Below are the code and all the weights of a small trained network. Each question names an input and a class and asks about switching units off, where a switched-off unit gives its printed mean instead of its output.

import numpy as np


def w(rows, s, z=0):
    codes = np.array(rows[::2]) - 128.0
    scale = np.full(codes.shape[1], s)
    scale[-1] = z or s
    return codes * scale


def f(y):
    return np.maximum(y, 0)


def log_softmax(a):
    a = a - a.max(-1, keepdims=True)
    return a - np.log(np.exp(a).sum(-1, keepdims=True))


def net(x, mask):
    res = np.array(x, float).reshape(1, 2) / 4 @ E
    y = f(res @ A[0][:, :-1].T + A[0][:, -1])
    res = res + np.where(mask, y, B[0][:, -1]) @ B[0][:, :-1]
    return log_softmax(res[-1] @ U[:, :-1].T + U[:, -1])


A, B = {}, {}
E = w([
[99,200,53,143,252,81,192,194],'x0',
[121,26,126,95,59,36,254,84],'x1',
],0.0083)
A[0] = w([
[92,201,38,205,219,97,153,194,139],'neuron 0',
[152,91,98,139,98,83,196,96,23],'neuron 1',
[108,36,104,132,103,39,223,97,17],'neuron 2',
[152,93,182,94,49,159,85,84,48],'neuron 3',
[51,121,72,121,194,89,162,167,43],'neuron 4',
[185,94,221,152,79,189,92,127,38],'neuron 5',
[97,181,99,177,189,201,8,173,17],'neuron 6',
[86,159,59,137,196,89,155,171,25],'neuron 7',
[159,130,121,141,115,127,117,113,248],'neuron 8',
[101,162,79,117,177,76,173,178,27],'neuron 9',
[136,33,119,56,48,24,182,39,106],'neuron 10',
[143,106,185,63,70,153,100,93,35],'neuron 11',
[202,54,212,93,56,135,87,33,54],'neuron 12',
[144,193,148,167,148,192,51,194,28],'neuron 13',
],0.012,0.013)
B[0] = w([
[51,67,68,154,78,76,85,92,253],'neuron 0',
[249,213,221,169,212,140,208,134,156],'neuron 1',
[251,239,230,139,216,195,251,181,196],'neuron 2',
[184,85,82,208,53,51,224,49,184],'neuron 3',
[96,86,63,187,60,24,148,50,170],'neuron 4',
[201,154,119,210,38,33,243,35,174],'neuron 5',
[232,252,244,105,206,183,250,175,207],'neuron 6',
[212,77,110,235,58,8,186,26,172],'neuron 7',
[4,20,33,12,42,215,26,221,232],'neuron 8',
[230,83,55,236,24,55,208,44,167],'neuron 9',
[106,186,198,50,183,186,146,170,250],'neuron 10',
[161,115,88,188,51,32,243,40,164],'neuron 11',
[149,44,63,196,66,59,125,69,216],'neuron 12',
[211,223,235,125,209,176,224,146,188],'neuron 13',
],0.013,0.015)
U = w([
[201,70,42,242,17,12,175,30,4],'0',
[243,249,236,172,221,194,202,160,32],'1',
[29,33,23,33,42,216,42,220,248],'2',
],0.014,0.012)

Each question gives the input, the list of numbers given to net, and the class t.
The units are the neurons (one row each of A and B). Each row of codes is followed by its name. A weight is (code - 128) times the scale printed after its matrix; where a second scale follows, it is the last column's (A, B and U).
mask holds one flag per neuron, in row order. A switched-off neuron (its flag False) gives its mean, the last column of its row in B, instead of its output. The means were averaged over made-up inputs and are rounded, as every weight is.
A unit's drop is (log p(t) with every unit on - log p(t) with that unit switched off) / (log p(t) with every unit on - log p(t) with every unit switched off).
most important unit: the unit with the biggest drop
k most important neurons: the k neurons with the biggest drops, biggest first
drop of u: that unit's drop, to one decimal
input [-2,3], class 2: most important unit -> neuron 6
input [-2,4], class 1: 2 most important neurons -> neuron 0; neuron 2
input [5,-6], class 1: 2 most important neurons -> neuron 6; neuron 13
input [8,-7], class 0: 2 most important neurons -> neuron 0; neuron 7
input [-5,-6], class 1: 2 most important neurons -> neuron 6; neuron 13
input [-5,6], class 1: 2 most important neurons -> neuron 10; neuron 2
input [0,3], class 2: 2 most important neurons -> neuron 6; neuron 13
input [-4,6], class 1: drop of neuron 10 -> 0.6
input [-2,-4], class 1: drop of neuron 0 -> 0.5
input [6,8], class 1: drop of neuron 2 -> 1.1
